Below are the code and all the weights of a small trained network. Each question names an input and a class and asks about switching units off, where a switched-off unit gives its printed mean instead of its output.

import numpy as np


def w(rows, s, z=0):
    codes = np.array(rows[::2]) - 128.0
    scale = np.full(codes.shape[1], s)
    scale[-1] = z or s
    return codes * scale


def norm(h):
    return h / np.sqrt((h * h).mean(-1, keepdims=True) + 1e-5)


def f(y):
    return np.maximum(y, 0)


def log_softmax(a):
    a = a - a.max(-1, keepdims=True)
    return a - np.log(np.exp(a).sum(-1, keepdims=True))


def net(x, mask):
    res = np.array(x, float).reshape(1, 4) / 4 @ E
    u = 0
    for l in range(2):
        y = f(norm(res) @ A[l][:, :-1].T + A[l][:, -1])
        res = res + np.where(mask[u : u + 16], y, B[l][:, -1]) @ B[l][:, :-1]
        u += 16
    return log_softmax(norm(res)[-1] @ U[:, :-1].T + U[:, -1])


A, B = {}, {}
E = w([
[195,204,114,115,97],'x0',
[147,131,46,142,121],'x1',
[123,131,95,61,254],'x2',
[37,209,137,99,210],'x3',
],0.0084)
A[0] = w([
[181,44,101,98,149,132],'L0N1',
[142,105,246,85,157,86],'L0N2',
[75,84,215,153,95,79],'L0N3',
[145,220,179,184,88,90],'L0N4',
[129,87,84,161,236,119],'L0N5',
[174,152,77,65,141,163],'L0N6',
[148,206,130,129,101,98],'L0N7',
[197,71,162,72,222,199],'L0N8',
[175,93,133,55,158,127],'L0N9',
[98,88,100,100,168,47],'L0N10',
[162,159,182,131,102,74],'L0N11',
[173,111,107,170,95,76],'L0N12',
[177,139,80,149,131,176],'L0N13',
[90,133,192,75,150,141],'L0N14',
[107,122,114,189,131,83],'L0N15',
[207,65,118,121,105,2],'L0N16',
],0.012,0.0043)
B[0] = w([
[183,73,136,67,117,208],'L0N1',
[75,83,209,121,90,198],'L0N2',
[58,168,109,153,127,209],'L0N3',
[158,60,161,26,106,219],'L0N4',
[175,161,90,34,166,227],'L0N5',
[83,202,88,189,90,216],'L0N6',
[182,117,132,51,169,194],'L0N7',
[97,126,228,83,38,253],'L0N8',
[32,136,140,115,66,188],'L0N9',
[255,142,137,104,181,173],'L0N10',
[83,114,123,88,225,172],'L0N11',
[145,182,83,164,177,191],'L0N12',
[126,118,74,156,73,203],'L0N13',
[88,27,100,172,73,213],'L0N14',
[106,67,122,147,88,147],'L0N15',
[190,143,33,79,190,188],'L0N16',
],0.008,0.0066)
A[1] = w([
[130,75,99,193,156,143],'L1N1',
[81,106,156,118,219,1],'L1N2',
[127,57,3,161,144,123],'L1N3',
[100,134,179,142,216,108],'L1N4',
[188,169,92,100,149,154],'L1N5',
[186,71,156,170,125,79],'L1N6',
[143,179,154,125,92,78],'L1N7',
[92,78,153,97,166,141],'L1N8',
[187,133,99,184,132,94],'L1N9',
[93,118,123,97,79,144],'L1N10',
[198,70,201,98,96,119],'L1N11',
[175,105,61,176,113,48],'L1N12',
[131,58,158,69,220,111],'L1N13',
[33,175,167,180,162,118],'L1N14',
[138,140,129,143,130,64],'L1N15',
[169,80,82,140,48,86],'L1N16',
],0.011,0.0031)
B[1] = w([
[138,149,123,107,152,160],'L1N1',
[182,115,121,131,96,168],'L1N2',
[182,139,133,175,106,232],'L1N3',
[255,93,85,70,70,162],'L1N4',
[49,91,223,182,144,235],'L1N5',
[168,204,116,66,171,157],'L1N6',
[130,77,105,95,135,153],'L1N7',
[219,108,90,110,94,232],'L1N8',
[123,71,99,215,164,172],'L1N9',
[182,145,94,103,198,243],'L1N10',
[83,193,79,85,109,254],'L1N11',
[111,113,153,181,137,198],'L1N12',
[161,238,121,74,101,234],'L1N13',
[154,79,138,149,87,197],'L1N14',
[112,88,96,117,123,128],'L1N15',
[188,157,142,121,118,247],'L1N16',
],0.0089,0.0055)
U = w([
[95,118,167,158,195,2],'0',
[49,212,80,144,228,101],'1',
[157,154,110,4,87,197],'2',
[46,39,170,164,78,135],'3',
[216,135,70,214,100,138],'4',
],0.017,0.0065)

Each question gives the input, the list of numbers given to net, and the class t.
The units are the neurons (one row each of A and B). Each row of codes is followed by its name. A weight is (code - 128) times the scale printed after its matrix; where a second scale follows, it is the last column's (A, B and U).
mask holds one flag per neuron, layer by layer. A switched-off neuron (its flag False) gives its mean, the last column of its row in B, instead of its output. The means were averaged over made-up inputs and are rounded, as every weight is.
A unit's drop is (log p(t) with every unit on - log p(t) with that unit switched off) / (log p(t) with every unit on - log p(t) with every unit switched off).
The circuit of an input: a set's keep is (log p(t) with only the set's units on - log p(t) with every unit switched off) / (log p(t) with every unit on - log p(t) with every unit switched off). Starting from the 12 units with the biggest drops (on a tie, the unit counted first), units are removed one at a time, each time the one whose removal leaves the highest keep (on an exact tie, the one counted first), for as long as the keep stays at least 0.8.
circuit, biggest first: the units of the circuit, biggest drop first
unit that matters most: the unit with the biggest drop
top k neurons: the k neurons with the biggest drops, biggest first
top k neurons in layer l: the k neurons of layer l with the biggest drops, biggest first
drop when u is switched off: that unit's drop, to one decimal
input [-5,1,-6,2], class 3: unit that matters most => L0N3
input [-1,4,2,-3], class 4: circuit, biggest first => L0N4, L1N3
input [-5,6,0,0], class 4: top 2 neurons => L0N8, L0N4
input [5,2,6,4], class 1: circuit, biggest first => L0N6, L0N4
input [2,0,-3,-2], class 4: top 3 neurons => L0N8, L0N12, L0N2
input [-5,0,-2,0], class 3: top 2 neurons => L0N3, L0N16
input [3,7,-2,6], class 1: top 3 neurons => L0N8, L0N14, L1N5
input [7,4,0,1], class 4: top 2 neurons => L0N8, L0N13
input [7,1,1,3], class 1: top 2 neurons in layer 0 => L0N8, L0N6
input [5,-2,-1,-4], class 4: top 2 neurons => L0N8, L0N12
input [-8,-6,2,8], class 2: drop when L1N13 is switched off => 0.1
input [-7,4,-6,8], class 3: drop when L0N16 is switched off => 0.2
input [-8,-2,-8,-5], class 4: drop when L0N8 is switched off => 0.4
input [0,-7,3,0], class 3: top neuron => L0N14
